Below are the code and all the weights of a small trained network. Each question names an input and a class and asks about switching units off, where a switched-off unit gives its printed mean instead of its output.

import numpy as np


def w(rows, s, z=0):
    codes = np.array(rows[::2]) - 128.0
    scale = np.full(codes.shape[1], s)
    scale[-1] = z or s
    return codes * scale


def f(y):
    return np.maximum(y, 0)


def log_softmax(a):
    a = a - a.max(-1, keepdims=True)
    return a - np.log(np.exp(a).sum(-1, keepdims=True))


def net(x, mask):
    res = np.array(x, float).reshape(1, 7) / 4 @ E
    y = f(res @ A[0][:, :-1].T + A[0][:, -1])
    res = res + np.where(mask, y, B[0][:, -1]) @ B[0][:, :-1]
    return log_softmax(res[-1] @ U[:, :-1].T + U[:, -1])


A, B = {}, {}
E = w([
[125,124,105,135],'x0',
[143,108,152,115],'x1',
[137,117,142,120],'x2',
[254,222,113,135],'x3',
[158,68,216,239],'x4',
[142,120,173,110],'x5',
[145,102,149,114],'x6',
],0.011)
A[0] = w([
[218,170,104,116,163],'neuron 1',
[118,147,75,78,96],'neuron 2',
[75,93,179,96,198],'neuron 3',
[128,178,71,79,77],'neuron 4',
[138,115,119,147,124],'neuron 5',
[126,141,101,40,90],'neuron 6',
[233,155,88,136,160],'neuron 7',
[122,135,163,237,86],'neuron 8',
[32,86,136,138,168],'neuron 9',
[203,201,186,109,239],'neuron 10',
[56,84,134,106,179],'neuron 11',
[128,137,87,9,74],'neuron 12',
[108,167,115,57,72],'neuron 13',
[121,130,158,122,242],'neuron 14',
[106,233,74,125,10],'neuron 15',
],0.011,0.0013)
B[0] = w([
[128,230,71,86,249],'neuron 1',
[163,135,185,168,207],'neuron 2',
[105,156,101,71,205],'neuron 3',
[124,92,183,116,227],'neuron 4',
[175,92,166,164,145],'neuron 5',
[190,40,166,167,213],'neuron 6',
[54,203,68,49,254],'neuron 7',
[193,49,231,193,226],'neuron 8',
[69,173,110,82,232],'neuron 9',
[142,155,104,51,248],'neuron 10',
[40,204,51,67,215],'neuron 11',
[221,2,158,155,242],'neuron 12',
[202,105,146,195,206],'neuron 13',
[109,124,83,118,153],'neuron 14',
[113,88,149,102,231],'neuron 15',
],0.0084,0.0095)
U = w([
[68,183,4,55,255],'0',
[178,65,157,183,1],'1',
],0.013,0.00069)

Each question gives the input, the list of numbers given to net, and the class t.
The units are the neurons (one row each of A and B). Each row of codes is followed by its name. A weight is (code - 128) times the scale printed after its matrix; where a second scale follows, it is the last column's (A, B and U).
mask holds one flag per neuron, in row order. A switched-off neuron (its flag False) gives its mean, the last column of its row in B, instead of its output. The means were averaged over made-up inputs and are rounded, as every weight is.
A unit's drop is (log p(t) with every unit on - log p(t) with that unit switched off) / (log p(t) with every unit on - log p(t) with every unit switched off).
unit that matters most: the unit with the biggest drop
k most important neurons: the k neurons with the biggest drops, biggest first
drop when u is switched off: that unit's drop, to one decimal
input [6,-4,-6,4,4,4,-5], class 0: 2 most important neurons -> (neuron 12; neuron 7)
input [0,3,0,8,7,5,-7], class 0: unit that matters most -> neuron 7
input [-4,6,-4,-8,8,-5,-3], class 0: 2 most important neurons -> (neuron 11; neuron 9)
input [-5,5,-6,3,3,-5,1], class 0: 3 most important neurons -> (neuron 12; neuron 6; neuron 13)
input [5,4,-8,-7,-8,-8,-8], class 1: 2 most important neurons -> (neuron 12; neuron 6)
input [4,-7,-6,8,8,1,2], class 0: 2 most important neurons -> (neuron 7; neuron 1)
input [-5,-4,-4,3,3,1,5], class 0: 2 most important neurons -> (neuron 12; neuron 6)
input [5,0,2,0,-2,-4,-2], class 1: drop when neuron 7 is switched off -> 0.1
input [2,-6,-2,3,-7,-4,-2], class 1: drop when neuron 2 is switched off -> 0.0
input [7,1,-8,-3,-4,7,0], class 1: drop when neuron 1 is switched off -> 0.2
